-1 -52 -39 20 -69 2 82 -1 -25 -13 -18 18 -11 -6 19 -4 -20 -1 23 -28 -15 22 0 -7 60 -30 -22 -26 -6 0 93 -4 3 43 -3 -89 -65 12 10 -27 -49 -27 : neku
4 -41 7 -58 -42 -5 83 -73 -38 -37 -16 14 -29 -48 16 -10 -11 7 0 -11 -48 5 14 -3 29 6 1 -27 59 27 45 -13 27 -28 -45 -112 2 75 1 3 -7 -5 : Zarad
4 -42 -49 20 -35 -23 76 0 -11 -21 -5 16 -23 -2 19 -5 -26 7 -6 -26 -18 17 7 -14 44 -26 -13 -15 -12 14 109 28 10 53 6 -69 -71 13 32 -22 -32 -35 : benuv
-15 -43 -34 2 -43 15 82 -6 -9 -12 -6 9 -5 -7 -6 -24 -22 -6 31 -14 -8 21 8 -3 66 -18 15 -7 -8 -8 84 -11 5 30 -10 -74 -62 26 14 -6 -35 -2 : Zif
-11 -52 -43 2 -51 -8 67 -17 -20 -18 -15 0 -8 -6 12 -7 -9 -16 41 -17 -27 20 11 -10 63 -18 -6 -27 -17 -4 69 5 18 48 -2 -68 -80 30 1 -29 -37 -9 : neku
0 -44 -49 8 -28 -31 71 -5 -16 -20 -17 10 -19 -10 12 -18 -29 7 2 -34 -23 26 9 -15 54 -28 -3 -22 -12 8 89 27 17 54 7 -72 -73 25 31 -27 -24 -26 : nozef
-6 -43 -38 -2 -27 -1 76 -14 -4 -10 -14 -5 -9 -12 5 -30 -19 -16 29 -28 -23 23 15 -9 74 -22 -1 -20 -20 1 72 -4 15 34 -4 -71 -77 22 20 -23 -26 -9 : mena
17 -32 -8 -51 -41 -16 86 -66 -20 -40 -6 21 -33 -47 31 -7 -38 5 -21 -15 -57 2 22 -5 10 2 6 -27 60 33 49 -6 29 -26 -36 -106 -2 72 19 26 1 -11 : nozef
-14 -43 -43 11 -31 -16 79 1 -7 -23 -11 9 -22 -6 11 -25 -21 14 2 -30 -17 27 6 -10 58 -23 2 -19 -14 7 98 13 12 46 -3 -74 -73 21 27 -25 -21 -20 : mena
34 -39 9 -49 -10 -9 64 -62 -7 -41 3 11 -34 -57 15 -10 -50 -8 -34 -10 -41 -4 35 -1 10 11 13 -29 53 18 31 1 39 -36 -38 -98 3 84 28 39 7 7 : rame
28 -29 6 5 -64 -44 36 -8 -53 6 -23 39 44 -5 23 2 -8 17 12 -16 1 21 -2 -15 34 19 18 -47 22 24 53 -7 -34 39 20 -30 -22 31 21 -37 19 -56 : benuv
-14 -35 -32 13 -38 -2 70 1 -1 -9 -14 -8 -9 -7 1 -10 -9 -9 27 -13 -6 21 9 0 57 -10 -10 2 -29 3 67 0 6 44 -6 -61 -65 16 11 -18 -27 -5 : neku
-8 -32 8 -12 -81 -60 57 9 -69 1 -40 11 45 -9 3 -8 -10 23 19 -17 -15 37 2 -3 47 47 20 -29 27 23 54 -9 -36 26 0 -49 -12 32 11 -44 11 -43 : Zarad
-4 -29 3 -8 -81 -59 57 1 -62 6 -48 9 46 -9 6 -18 2 20 24 -13 -12 32 -3 -4 48 38 21 -32 15 25 49 -14 -34 31 6 -35 -14 34 8 -52 15 -41 : Zarad
-9 -46 -35 -3 -37 -5 72 -4 -13 -8 -12 1 -4 -12 5 -21 -17 -11 25 -14 -17 13 19 -10 69 -23 0 -26 -19 -8 71 4 12 37 -4 -66 -66 33 14 -21 -28 -5 : rame
26 -29 -5 -53 -11 -18 75 -53 -5 -43 -12 18 -41 -39 23 -11 -34 15 -30 -29 -64 12 25 -8 5 -1 11 -29 57 22 26 -2 34 -26 -40 -103 6 75 27 21 3 7 : neku
7 -54 -46 7 -44 -4 81 -18 -21 -3 -17 17 -11 -16 15 -17 -6 7 17 -25 -12 11 1 -10 66 -38 -16 -20 -6 5 101 7 2 39 -6 -80 -72 14 24 -28 -43 -32 : Zif
35 -26 -2 -49 -7 -10 77 -48 -3 -32 1 8 -42 -59 16 -2 -45 2 -36 -7 -41 -3 35 -5 6 14 2 -28 59 23 37 4 27 -34 -40 -104 13 72 24 30 6 2 : rame
-3 -52 -30 13 -55 11 98 -2 -20 -10 -23 18 -17 -4 9 -21 -10 10 26 -28 -10 20 4 9 75 -23 -2 -8 -2 0 97 -21 10 40 -11 -93 -61 19 23 -21 -61 -8 : Ref
7 -39 -47 12 -12 -24 65 3 -5 -20 -8 14 -26 -11 17 -17 -41 -4 -7 -29 -15 18 17 -8 49 -30 13 -17 -6 12 93 21 14 44 10 -60 -66 18 29 -13 -24 -25 : nozef
21 -37 8 -51 -21 5 83 -65 -26 -38 7 27 -33 -54 15 5 -28 15 -20 -8 -39 -2 15 4 10 6 -2 -22 65 19 49 2 26 -35 -47 -99 0 64 18 32 -5 -10 : Zif
9 -33 -31 6 -32 11 58 3 7 -16 -2 4 -4 0 5 -22 -38 -27 22 -23 -16 25 19 -5 65 -15 23 -15 -16 -15 63 -10 15 36 2 -75 -65 28 18 -4 -29 7 : benuv
-6 -30 7 -12 -51 -54 35 -10 -44 11 -40 13 49 -8 17 -21 6 17 12 1 -6 25 5 -10 46 24 46 -44 8 22 28 -14 -29 30 12 -19 -21 51 11 -41 38 -36 : mena
-9 -40 -49 14 -46 -13 70 5 -19 -24 -3 5 -17 -14 16 -2 -7 20 1 -19 3 17 8 -13 49 -19 -17 -6 -5 2 103 24 3 43 3 -69 -64 12 19 -19 -32 -25 : Zarad
19 -50 13 -38 -39 12 87 -69 -29 -33 -7 20 -34 -46 17 -4 -25 3 -16 -7 -40 3 13 3 25 0 9 -24 61 31 59 -16 26 -22 -43 -105 4 61 18 24 -5 -6 : rame
-8 -39 -24 9 -26 9 54 7 3 -11 -7 4 -3 3 4 -31 -32 -35 35 -11 -16 15 21 -3 68 -14 24 -10 -26 -7 59 -8 10 35 2 -57 -63 25 4 -11 -30 2 : benuv
11 -17 13 -4 -87 -51 47 10 -63 0 -34 18 51 -4 31 14 -24 -9 31 -12 -30 24 7 4 35 57 10 -42 24 22 33 -19 -30 34 5 -52 -23 18 -5 -42 13 -47 : benuv
5 -44 -31 22 -40 17 67 -12 -15 -10 -13 21 -17 -2 26 -16 -11 -9 9 -25 -12 17 -2 2 60 -47 -8 -12 -19 12 88 -2 10 47 -6 -85 -61 3 19 -25 -43 -22 : benuv
17 -20 13 -10 -41 -59 31 8 -42 -2 -28 17 44 -26 9 -11 -27 -4 14 -15 -13 22 16 -8 25 33 27 -39 19 14 22 -8 -30 35 16 -15 -17 37 13 -34 35 -42 : Zarad
49 -37 -1 -42 -18 -7 66 -58 -4 -40 5 0 -34 -58 19 -6 -42 -4 -47 -13 -42 10 28 3 3 8 4 -25 53 18 29 6 38 -32 -37 -114 0 79 34 39 12 10 : rame
-14 -46 -29 15 -50 32 77 -10 -22 -7 -14 3 -15 -13 6 -14 1 4 30 -22 9 19 -8 5 63 -36 -17 -1 -12 -2 89 -14 2 28 -13 -82 -55 -4 2 -26 -42 -14 : Zarad
10 -48 -28 20 -57 13 75 -5 -15 -10 -23 11 -9 -8 23 -12 -25 -16 23 -22 -26 14 1 6 59 -36 -9 -19 -11 -3 89 -11 6 43 -10 -93 -60 9 12 -25 -44 -19 : benuv
-17 -28 0 -12 -80 -53 60 3 -63 -1 -38 17 48 -3 6 -19 -6 26 27 -8 -19 36 -4 -10 45 38 37 -33 25 21 45 -12 -34 29 3 -34 -13 46 11 -34 16 -37 : nozef
6 -25 5 -23 -54 -56 38 -7 -46 21 -30 13 50 -7 22 0 2 1 17 1 -3 23 10 -9 48 30 37 -43 12 20 18 -21 -28 30 15 -37 -31 44 12 -34 29 -39 : Ref
-9 -42 -39 21 -55 -5 81 3 -14 -28 -13 14 -16 -7 24 -12 -22 12 7 -27 -14 21 4 -6 58 -20 -8 -14 -9 12 110 5 6 49 3 -75 -65 10 19 -18 -22 -30 : mena
9 -14 6 -16 -43 -50 29 10 -41 2 -23 23 49 -14 12 -16 -17 0 9 -11 0 26 21 -17 47 37 36 -39 17 12 22 -4 -30 24 19 -21 -19 50 15 -20 32 -31 : rame
-3 -52 -28 10 -47 16 68 -7 0 -18 -19 -4 -3 -4 8 -30 -20 -23 29 -12 -8 19 12 -2 77 -11 15 -15 -19 -10 68 -19 16 36 1 -76 -73 29 3 -14 -31 5 : mena
1 -47 -52 3 -43 -22 78 -6 -19 -19 -5 19 -11 -10 13 -13 -20 14 6 -26 -14 21 3 -17 55 -28 -3 -24 -5 3 111 20 4 47 3 -71 -78 21 25 -19 -25 -37 : Zif
9 -29 20 -55 -11 -3 83 -58 -20 -38 -8 24 -39 -39 14 -13 -33 -8 -1 -24 -59 14 24 9 21 11 23 -20 54 30 22 -18 37 -27 -42 -106 0 77 11 17 -4 10 : Ref
27 -43 -1 -40 -23 -1 71 -62 -10 -43 4 18 -33 -48 30 0 -17 11 -36 4 -32 -6 26 2 14 9 -4 -20 47 25 32 9 31 -21 -38 -88 -4 74 20 36 -2 -1 : neku
18 -33 8 -23 -51 -55 37 -15 -52 10 -41 16 47 -8 18 4 7 8 14 0 -19 24 -4 -12 34 11 33 -41 15 14 41 -9 -29 43 11 -31 -26 32 15 -39 26 -42 : Zif
4 -27 3 -18 -61 -58 51 -3 -52 9 -42 12 41 -1 9 2 0 10 21 -11 -18 35 -1 -12 37 26 32 -43 15 21 27 -15 -26 41 15 -34 -27 32 19 -44 25 -37 : Ref
10 -47 -29 18 -44 7 67 -3 -7 -6 -25 14 -16 -1 13 -14 -21 -14 16 -34 -14 28 4 2 67 -35 -4 -12 -16 -3 81 -12 11 44 0 -82 -63 10 15 -22 -45 -10 : neku
25 -34 3 -48 -8 -8 72 -62 -6 -45 10 12 -34 -63 26 -10 -59 -18 -31 -13 -36 0 38 11 12 15 19 -27 57 16 26 -6 38 -39 -37 -101 -8 78 22 37 12 2 : Zarad
-3 -47 -29 9 -37 15 81 -13 -24 -2 -18 17 -22 -4 15 -9 -16 -2 29 -28 -19 19 -3 4 65 -44 -3 -26 -4 -4 85 -16 15 41 -12 -91 -59 3 16 -32 -50 -10 : nozef
-1 -46 -45 14 -45 -14 69 -1 -7 -21 -10 9 -14 -2 14 -15 -25 -12 12 -23 -12 26 11 -10 60 -15 -1 -16 -15 5 85 5 11 50 3 -75 -77 26 16 -18 -36 -18 : neku
0 -41 1 -48 -44 4 95 -64 -27 -35 -9 18 -33 -49 23 -12 -22 11 -5 -13 -49 -2 17 -2 26 1 -1 -21 57 30 52 -13 20 -25 -47 -102 7 56 13 12 -9 -9 : Zarad
31 -25 7 -50 -5 9 84 -53 -7 -32 2 24 -50 -57 13 -2 -46 -7 -7 -18 -41 4 32 8 15 4 22 -25 70 23 42 -19 27 -36 -36 -102 8 62 19 36 -3 5 : Ref
25 -36 5 -48 -22 -4 78 -64 -12 -36 -11 16 -35 -41 26 -10 -28 0 -13 -23 -53 10 18 -1 17 2 7 -27 54 26 31 -18 31 -30 -44 -113 0 70 18 21 -1 4 : neku
1 -44 -36 -3 -30 5 63 -7 -3 -18 -9 13 -5 1 4 -28 -18 -7 22 -21 -10 21 10 -6 69 -28 24 -16 -16 -13 81 -3 13 37 1 -69 -70 31 16 -10 -27 2 : Zif
26 -32 16 -42 -10 8 65 -57 -6 -37 -6 11 -31 -46 24 -7 -27 -4 -31 -5 -28 1 27 10 21 21 3 -12 50 20 22 -10 32 -36 -37 -108 0 70 16 31 4 13 : mena
-5 -60 -40 5 -51 15 72 -18 -15 -7 1 -1 -4 -14 2 -22 -12 -15 25 -15 -4 17 10 -10 81 -24 -1 -11 -8 -2 81 -4 9 37 -2 -68 -70 20 13 -17 -44 -19 : Zarad
-13 -23 8 -7 -61 -47 49 4 -58 8 -43 15 45 4 4 -25 -10 11 28 -16 -20 38 -4 2 51 39 42 -25 22 31 32 -22 -31 27 3 -28 -8 32 7 -41 19 -36 : nozef
19 -30 9 -52 -29 -5 89 -59 -16 -39 -5 19 -34 -41 23 -9 -31 -8 -12 -16 -54 8 20 12 24 14 16 -22 53 32 36 -21 34 -21 -41 -111 -10 75 10 19 -1 -3 : Ref
26 -34 3 -55 1 -1 82 -62 -23 -38 -5 18 -48 -54 11 4 -30 15 -3 -17 -49 2 30 5 9 2 16 -36 71 17 32 -6 38 -34 -40 -104 5 77 19 20 -3 12 : Ref
35 -37 16 -41 -27 -4 68 -59 -15 -36 -9 8 -26 -51 16 -2 -38 -13 -33 -3 -48 1 30 2 22 19 7 -25 52 22 22 -4 38 -23 -38 -112 4 82 20 29 2 11 : rame
13 -33 -7 -14 -57 -50 47 -23 -46 13 -39 16 46 -12 16 -5 -1 11 8 -5 -13 25 -4 -17 33 12 34 -39 20 27 40 -7 -34 35 10 -27 -26 27 23 -34 30 -49 : Zif
35 -35 -4 -52 -7 -9 76 -75 -12 -42 11 21 -40 -61 20 -1 -59 -5 -23 -19 -33 1 36 5 1 6 18 -35 66 18 35 -4 41 -43 -33 -96 -10 79 33 40 5 3 : nozef
25 -38 3 -55 -21 4 78 -62 -22 -33 5 14 -33 -60 16 -5 -32 -1 -20 -10 -40 2 28 -2 22 8 7 -32 65 17 28 -4 28 -37 -44 -109 5 75 13 19 -10 0 : Zarad
12 -58 -39 12 -42 11 99 -16 -12 -5 -28 8 -23 -8 4 -26 -13 2 28 -35 -25 17 -9 -4 63 -44 -12 -13 -11 9 105 -9 6 44 -12 -77 -62 -11 29 -31 -48 -23 : Zif
23 -9 13 -23 -26 -64 35 20 -27 -6 -20 24 33 -20 6 -14 -37 -9 12 -18 -6 31 29 -3 24 40 47 -42 11 9 8 -7 -20 28 22 -17 -26 52 20 -21 33 -25 : Ref
7 -40 -37 9 -56 0 89 9 -11 -11 -13 17 -17 -8 5 -15 -23 8 11 -38 -11 31 7 -3 59 -25 -4 -16 -7 -3 85 -7 10 38 0 -92 -65 19 26 -19 -47 -13 : Ref
4 -51 -36 10 -50 4 91 -6 -17 -11 -17 17 -15 -10 10 -14 -22 -1 14 -30 -20 21 0 -6 61 -33 -9 -15 -4 2 98 -2 5 43 -8 -85 -66 3 26 -22 -46 -26 : Zif
34 -29 -6 -40 -27 -8 82 -65 -6 -40 5 9 -26 -62 30 -4 -49 -19 -33 -13 -45 0 34 1 11 17 5 -28 59 20 25 -2 36 -36 -35 -104 -12 84 27 37 10 0 : rame
20 -23 11 -3 -81 -55 36 12 -54 2 -42 13 46 -1 30 11 -13 -10 24 -13 -28 26 8 2 43 57 5 -38 17 24 20 -15 -26 39 9 -48 -24 20 -13 -45 11 -40 : neku
31 -40 5 -42 -13 -22 68 -55 -12 -51 -9 17 -39 -47 22 -7 -36 -1 -33 -12 -47 4 32 0 10 17 0 -21 46 28 30 13 38 -19 -33 -102 -5 86 20 26 -1 4 : neku
22 -20 -10 -62 -34 -26 71 -58 -10 -43 -1 10 -27 -47 32 -8 -39 -8 -33 -10 -55 6 33 1 14 16 6 -31 49 20 12 3 40 -29 -36 -110 -9 92 18 22 6 3 : nozef
11 -24 -1 -13 -94 -52 44 4 -57 0 -30 23 50 2 30 7 -15 -2 26 -10 -28 24 3 -5 28 42 17 -43 23 28 35 -16 -37 32 9 -36 -19 10 -2 -39 20 -48 : Zif
13 -31 8 -19 -91 -52 54 5 -60 -4 -34 17 41 -1 29 6 -7 -5 34 -7 -21 25 3 3 34 44 17 -46 17 27 35 -24 -28 38 9 -39 -30 19 -9 -45 10 -48 : Ref
20 -23 0 -6 -41 -59 24 2 -40 6 -27 35 41 -11 18 -9 -18 6 2 -15 4 25 13 -12 25 17 33 -45 17 25 29 -7 -38 30 21 -10 -20 37 18 -30 28 -49 : neku
15 -26 4 -7 -73 -49 55 2 -48 -2 -50 10 39 -4 13 -3 -15 3 28 -24 -22 39 5 -9 43 48 18 -27 20 25 37 -14 -31 34 8 -41 -14 24 11 -35 8 -34 : neku
12 -33 -3 -46 -20 -22 83 -56 -17 -45 -7 23 -37 -50 26 -9 -44 3 -20 -21 -56 7 24 -3 4 4 7 -32 56 29 42 -2 26 -28 -42 -103 -4 76 21 24 7 -9 : neku
32 -34 -7 -48 -9 -4 82 -71 -14 -46 2 24 -37 -56 24 -10 -41 1 -16 -20 -51 1 26 1 7 4 14 -30 66 20 45 0 35 -39 -37 -100 -6 77 24 35 6 0 : Zif
30 -50 11 -44 -22 5 77 -58 -26 -40 7 19 -35 -60 22 -2 -36 5 -21 -6 -34 -7 24 5 12 3 -1 -25 64 20 53 -4 24 -34 -42 -106 6 66 13 27 -8 -8 : Zarad
-7 -62 -23 15 -42 28 77 -12 -28 -10 -15 13 -23 -10 2 -15 -13 1 40 -33 -8 21 -3 0 67 -40 -7 -14 -2 -8 97 -14 10 38 -9 -79 -58 -9 10 -28 -52 -11 : Zarad
45 -25 -11 -55 18 -17 65 -56 8 -49 14 11 -41 -59 20 -17 -75 -18 -32 -26 -40 6 46 4 -4 11 28 -30 55 11 19 7 44 -46 -25 -87 -11 83 34 49 16 11 : nozef
2 -18 6 -8 -82 -57 58 1 -60 3 -42 20 47 1 11 1 -17 5 23 -14 -17 36 0 -7 40 51 22 -33 21 33 50 -16 -35 35 7 -49 -18 30 11 -44 12 -47 : benuv
2 -50 -37 -2 -39 5 81 -2 -6 -12 -4 4 -7 -14 6 -23 -21 -15 19 -17 -12 21 19 1 76 -17 8 -7 -12 -5 74 -1 11 39 -6 -77 -75 38 17 -9 -47 -10 : Ref
